Below is a small trained network, with its code and all its weights. Each question gives an input and a class and asks what happens when units are switched off, that is, made to give their printed mean instead of their output.

import numpy as np


def w(rows, s, z=0):
    codes = np.array(rows[::2]) - 128.0
    scale = np.full(codes.shape[1], s)
    scale[-1] = z or s
    return codes * scale


def f(y):
    return np.maximum(y, 0)


def log_softmax(a):
    a = a - a.max(-1, keepdims=True)
    return a - np.log(np.exp(a).sum(-1, keepdims=True))


def net(x, mask):
    res = np.array(x, float).reshape(1, 6) / 4 @ E
    y = f(res @ A[0][:, :-1].T + A[0][:, -1])
    res = res + np.where(mask, y, B[0][:, -1]) @ B[0][:, :-1]
    return log_softmax(res[-1] @ U[:, :-1].T + U[:, -1])


A, B = {}, {}
E = w([
[5,99,38,236,128,193,93],'x0',
[23,213,220,66,63,157,184],'x1',
[38,57,139,56,254,146,131],'x2',
[104,230,29,165,166,205,186],'x3',
[49,228,127,191,124,26,54],'x4',
[154,93,211,200,131,201,71],'x5',
],0.0075)
A[0] = w([
[195,135,99,226,114,228,165,179],'n1',
[88,207,125,194,88,119,42,165],'n2',
[172,95,145,39,131,136,192,45],'n3',
[155,152,111,151,62,113,175,18],'n4',
[78,177,57,156,156,118,114,249],'n5',
[59,213,193,93,106,116,155,246],'n6',
[146,227,156,139,89,115,66,173],'n7',
[82,45,178,115,183,82,42,123],'n8',
[125,14,147,128,114,127,122,181],'n9',
[225,199,181,158,126,91,129,135],'n10',
[215,198,179,144,126,120,63,164],'n11',
[118,149,182,165,128,145,55,98],'n12',
[189,179,176,167,115,52,201,113],'n13',
[195,86,95,101,185,88,115,203],'n14',
[71,176,110,254,72,106,68,204],'n15',
[126,172,170,97,64,157,162,61],'n16',
[213,35,124,122,118,115,186,4],'n17',
[125,156,61,142,221,204,159,156],'n18',
[146,101,185,174,185,126,28,112],'n19',
[94,235,198,86,82,138,223,189],'n20',
[155,98,135,165,45,170,137,88],'n21',
],0.0095,0.0034)
B[0] = w([
[128,189,112,171,91,203,169,206],'n1',
[93,82,49,85,50,73,130,210],'n2',
[153,58,94,25,64,97,138,195],'n3',
[147,136,167,94,142,156,108,159],'n4',
[10,150,86,166,154,109,193,207],'n5',
[53,176,113,99,139,100,238,234],'n6',
[141,101,61,78,127,130,120,197],'n7',
[156,153,246,134,204,104,119,200],'n8',
[185,133,135,166,135,161,2,194],'n9',
[133,69,101,149,171,177,66,200],'n10',
[173,92,128,144,176,175,34,198],'n11',
[117,142,123,124,148,80,89,171],'n12',
[134,119,111,80,173,111,76,192],'n13',
[108,140,157,99,213,75,89,204],'n14',
[91,64,66,86,23,111,126,230],'n15',
[93,110,152,69,89,147,217,183],'n16',
[55,190,65,247,162,85,135,189],'n17',
[155,167,182,143,224,171,143,208],'n18',
[191,132,157,144,146,135,44,192],'n19',
[85,105,109,34,95,94,253,251],'n20',
[131,130,130,190,31,178,155,170],'n21',
],0.0079,0.013)
U = w([
[209,58,157,129,177,133,32,219],'0',
[50,237,129,196,191,120,199,123],'1',
[157,118,82,255,77,206,75,162],'2',
[192,161,187,86,114,193,209,4],'3',
[88,80,202,183,13,114,144,56],'4',
[77,31,61,71,57,98,180,138],'5',
],0.0082,0.0027)

Each question gives the input, the list of numbers given to net, and the class t.
The units are the neurons (one row each of A and B). Each row of codes is followed by its name. A weight is (code - 128) times the scale printed after its matrix; where a second scale follows, it is the last column's (A, B and U).
mask holds one flag per neuron, in row order. A switched-off neuron (its flag False) gives its mean, the last column of its row in B, instead of its output. The means were averaged over made-up inputs and are rounded, as every weight is.
A unit's drop is (log p(t) with every unit on - log p(t) with that unit switched off) / (log p(t) with every unit on - log p(t) with every unit switched off).
The circuit of an input: a set's keep is (log p(t) with only the set's units on - log p(t) with every unit switched off) / (log p(t) with every unit on - log p(t) with every unit switched off). Starting from the 12 units with the biggest drops (on a tie, the unit counted first), units are removed one at a time, each time the one whose removal leaves the highest keep (on an exact tie, the one counted first), for as long as the keep stays at least 0.8.
units of the circuit, in order: the units of the circuit, biggest drop first
top k neurons: the k neurons with the biggest drops, biggest first
drop when u is switched off: that unit's drop, to one decimal
input [0,-4,1,1,-8,1], class 2: units of the circuit, in order -> n17, n20
input [-1,-7,-3,-2,-6,2], class 2: top 2 neurons -> n17, n1
input [6,-2,7,7,-7,8], class 1: top 4 neurons -> n18, n15, n11, n10
input [4,0,-8,-8,1,4], class 2: top neuron -> n21
input [-2,-4,-2,0,-3,0], class 2: units of the circuit, in order -> n17, n20
input [0,2,-4,2,-6,2], class 3: top 2 neurons -> n15, n2
input [-4,-2,5,7,-8,3], class 3: top 2 neurons -> n3, n5
input [0,0,5,-3,2,-8], class 1: units of the circuit, in order -> n15, n2
input [4,-3,-4,-7,-1,8], class 2: top 2 neurons -> n21, n1
input [0,-3,-7,-7,6,-2], class 0: top 3 neurons -> n20, n11, n6
input [1,-3,-1,7,6,2], class 5: top 2 neurons -> n15, n2
input [-7,6,-8,-3,-7,6], class 5: top 2 neurons -> n3, n20
input [1,-3,-3,1,3,2], class 2: top 2 neurons -> n20, n6
input [7,7,5,8,8,5], class 5: units of the circuit, in order -> n15
input [-1,1,-8,-5,5,8], class 0: top 4 neurons -> n11, n19, n20, n10
input [1,6,7,-8,0,-2], class 3: drop when n5 is switched off -> 0.1
input [-3,3,4,7,-4,7], class 3: drop when n5 is switched off -> 0.2
input [-1,2,0,-8,-2,-2], class 0: drop when n9 is switched off -> 0.1
